Below are the code and all the weights of a small trained network. Each question names an input and a target symbol and asks about switching units off, where a switched-off unit gives its printed mean instead of its output.

import numpy as np


def w(rows, s, z=0):
    codes = np.array(rows[::2]) - 128.0
    scale = np.full(codes.shape[1], s)
    scale[-1] = z or s
    return codes * scale


def f(y):
    return y / 2 * (1 + np.tanh(0.7978845608 * (y + 0.044715 * y**3)))


def softmax(a):
    e = np.exp(a - a.max(-1, keepdims=True))
    return e / e.sum(-1, keepdims=True)


def log_softmax(a):
    a = a - a.max(-1, keepdims=True)
    return a - np.log(np.exp(a).sum(-1, keepdims=True))


def net(x, mask):
    ids = ['ΘΦαελξτ'.index(c) for c in x.split()]
    T = len(ids)
    res = E[ids] + P[:T]
    q, k, v = (res @ M[0].T for M in (Q, K, V))
    z = softmax(np.where(np.tri(T) > 0, q @ k.T / 2**0.5, -1e9)) @ v
    res = res + np.where(mask[0], z, O[0][:, -1]) @ O[0][:, :-1]
    y = f(res @ A[0][:, :-1].T + A[0][:, -1])
    res = res + np.where(mask[1:9], y, B[0][:, -1]) @ B[0][:, :-1]
    return log_softmax(res[-1] @ U[:, :-1].T + U[:, -1])


Q, K, V, O, A, B = {}, {}, {}, {}, {}, {}
E = w([
[158,165,104,2],'Θ',
[114,133,143,96],'Φ',
[163,206,69,80],'α',
[111,178,96,247],'ε',
[63,54,211,120],'λ',
[122,163,109,174],'ξ',
[69,84,190,203],'τ',
],0.0077)
P = w([
[177,208,187,139],'0',
[163,75,69,120],'1',
[121,138,186,94],'2',
[137,85,47,124],'3',
[119,165,206,71],'4',
[114,88,29,123],'5',
[111,171,218,77],'6',
[93,91,9,123],'7',
[101,178,216,84],'8',
[132,90,18,118],'9',
],0.012)
Q[0] = w([
[124,215,252,109],'H1',
[82,178,196,92],'H1',
],0.02)
K[0] = w([
[2,90,43,114],'H1',
[54,124,29,103],'H1',
],0.015)
V[0] = w([
[186,180,56,140],'H1',
[149,135,115,5],'H1',
],0.017)
O[0] = w([
[247,56,61,208,255],'H1',
[252,223,200,184,146],'H1',
],0.012,0.0042)
A[0] = w([
[54,75,43,114,148],'N1',
[120,245,202,78,217],'N2',
[114,233,196,137,75],'N3',
[137,36,16,137,150],'N4',
[86,144,196,94,116],'N5',
[2,84,79,53,18],'N6',
[60,83,90,116,248],'N7',
[151,53,47,81,73],'N8',
],0.0096,0.015)
B[0] = w([
[130,52,103,139,222],'N1',
[66,63,131,196,211],'N2',
[137,165,213,7,149],'N3',
[118,167,250,102,233],'N4',
[137,163,67,127,148],'N5',
[81,204,155,194,186],'N6',
[190,159,73,58,255],'N7',
[88,75,159,211,174],'N8',
],0.012,0.017)
U = w([
[141,206,190,124,43],'Θ',
[80,74,118,218,42],'Φ',
[178,115,62,171,153],'α',
[163,62,102,73,115],'ε',
[82,210,162,85,158],'λ',
[198,220,115,2,197],'ξ',
[123,110,38,129,253],'τ',
],0.009,0.0044)

Each question gives the input, a string of symbols that net reads in full, and the target symbol t.
The units are the heads (2 rows each of Q, K, V and O) and the neurons (one row each of A and B). Each row of codes is followed by its name. A weight is (code - 128) times the scale printed after its matrix; where a second scale follows, it is the last column's (O, A, B and U).
mask holds one flag per unit, heads first, then neurons. A switched-off unit (its flag False) gives its mean, the last column of its rows in O or B, instead of its output. The means were averaged over made-up inputs and are rounded, as every weight is.
A unit's drop is (log p(t) with every unit on - log p(t) with that unit switched off) / (log p(t) with every unit on - log p(t) with every unit switched off).
The circuit of an input: a set's keep is (log p(t) with only the set's units on - log p(t) with every unit switched off) / (log p(t) with every unit on - log p(t) with every unit switched off). Starting from all 9 units, units are removed one at a time, each time the one whose removal leaves the highest keep (on an exact tie, the one counted first), for as long as the keep stays at least 0.8.
units of the circuit, in order: the units of the circuit, biggest drop first
most important unit: the unit with the biggest drop
k most important neurons: the k neurons with the biggest drops, biggest first
input α ξ Φ Φ ε ξ λ Φ ξ, target Φ: units of the circuit, in order	[N7 N2]
input Θ ξ Θ Θ ξ Θ, target α: units of the circuit, in order	[H1 N4]
input Φ Θ ε α Φ τ ξ τ ξ Θ, target ξ: 3 most important neurons	[N2 N1 N6]
input ξ τ τ τ Φ, target τ: 2 most important neurons	[N4 N7]
input ε α ξ λ τ α, target Φ: units of the circuit, in order	[N8 H1]
input λ Θ τ λ α ξ, target τ: 2 most important neurons	[N4 N7]
input ξ τ Θ λ ξ α λ Θ Θ ε, target ε: units of the circuit, in order	[H1 N1 N6 N4]
input α Θ ε λ ε Θ Φ Φ α λ, target Θ: 3 most important neurons	[N4 N7 N1]
input ε λ Θ Θ Θ τ Θ ξ, target Φ: units of the circuit, in order	[H1 N8]
input λ ε α α λ α λ Φ Θ, target Φ: 3 most important neurons	[N7 N2 N4]
input ξ τ Φ Θ Θ λ τ ξ λ α, target ε: 4 most important neurons	[N8 N1 N6 N4]
input Θ ξ λ, target ξ: 3 most important neurons	[N2 N1 N8]
input ε Φ Φ, target Φ: 3 most important neurons	[N7 N2 N4]
input τ ξ α ξ, target λ: units of the circuit, in order	[H1 N4]
input ξ ε τ τ Θ α λ τ, target ε: 2 most important neurons	[N7 N1]
input ξ Φ Θ ξ λ τ λ, target τ: units of the circuit, in order	[N4 H1 N5]
input ξ ε ξ ξ, target ε: units of the circuit, in order	[H1 N6 N1 N4]
input τ Θ τ Θ ξ Φ ε λ Θ, target λ: units of the circuit, in order	[N2 H1 N3]
input Θ α ε λ ξ α α ε λ λ, target α: units of the circuit, in order	[H1 N4]
input α Φ ξ ε, target Θ: 4 most important neurons	[N4 N7 N1 N2]
input ξ ξ τ ε τ Θ, target ε: 3 most important neurons	[N8 N1 N7]
input τ ξ ξ Θ τ λ α, target λ: units of the circuit, in order	[H1 N2 N3]
input λ α τ, target α: most important unit	N4
input α α ξ, target α: 3 most important neurons	[N4 N7 N3]
input λ ε τ Θ ξ λ, target τ: units of the circuit, in order	[H1 N4 N7 N3]
input λ λ Θ α Θ, target α: units of the circuit, in order	[N4 H1]
input ξ ξ α Θ, target ε: 3 most important neurons	[N8 N1 N6]
input τ ε λ λ Φ Θ λ λ, target λ: most important unit	N6
input λ Θ ξ ξ, target τ: 3 most important neurons	[N4 N7 N3]
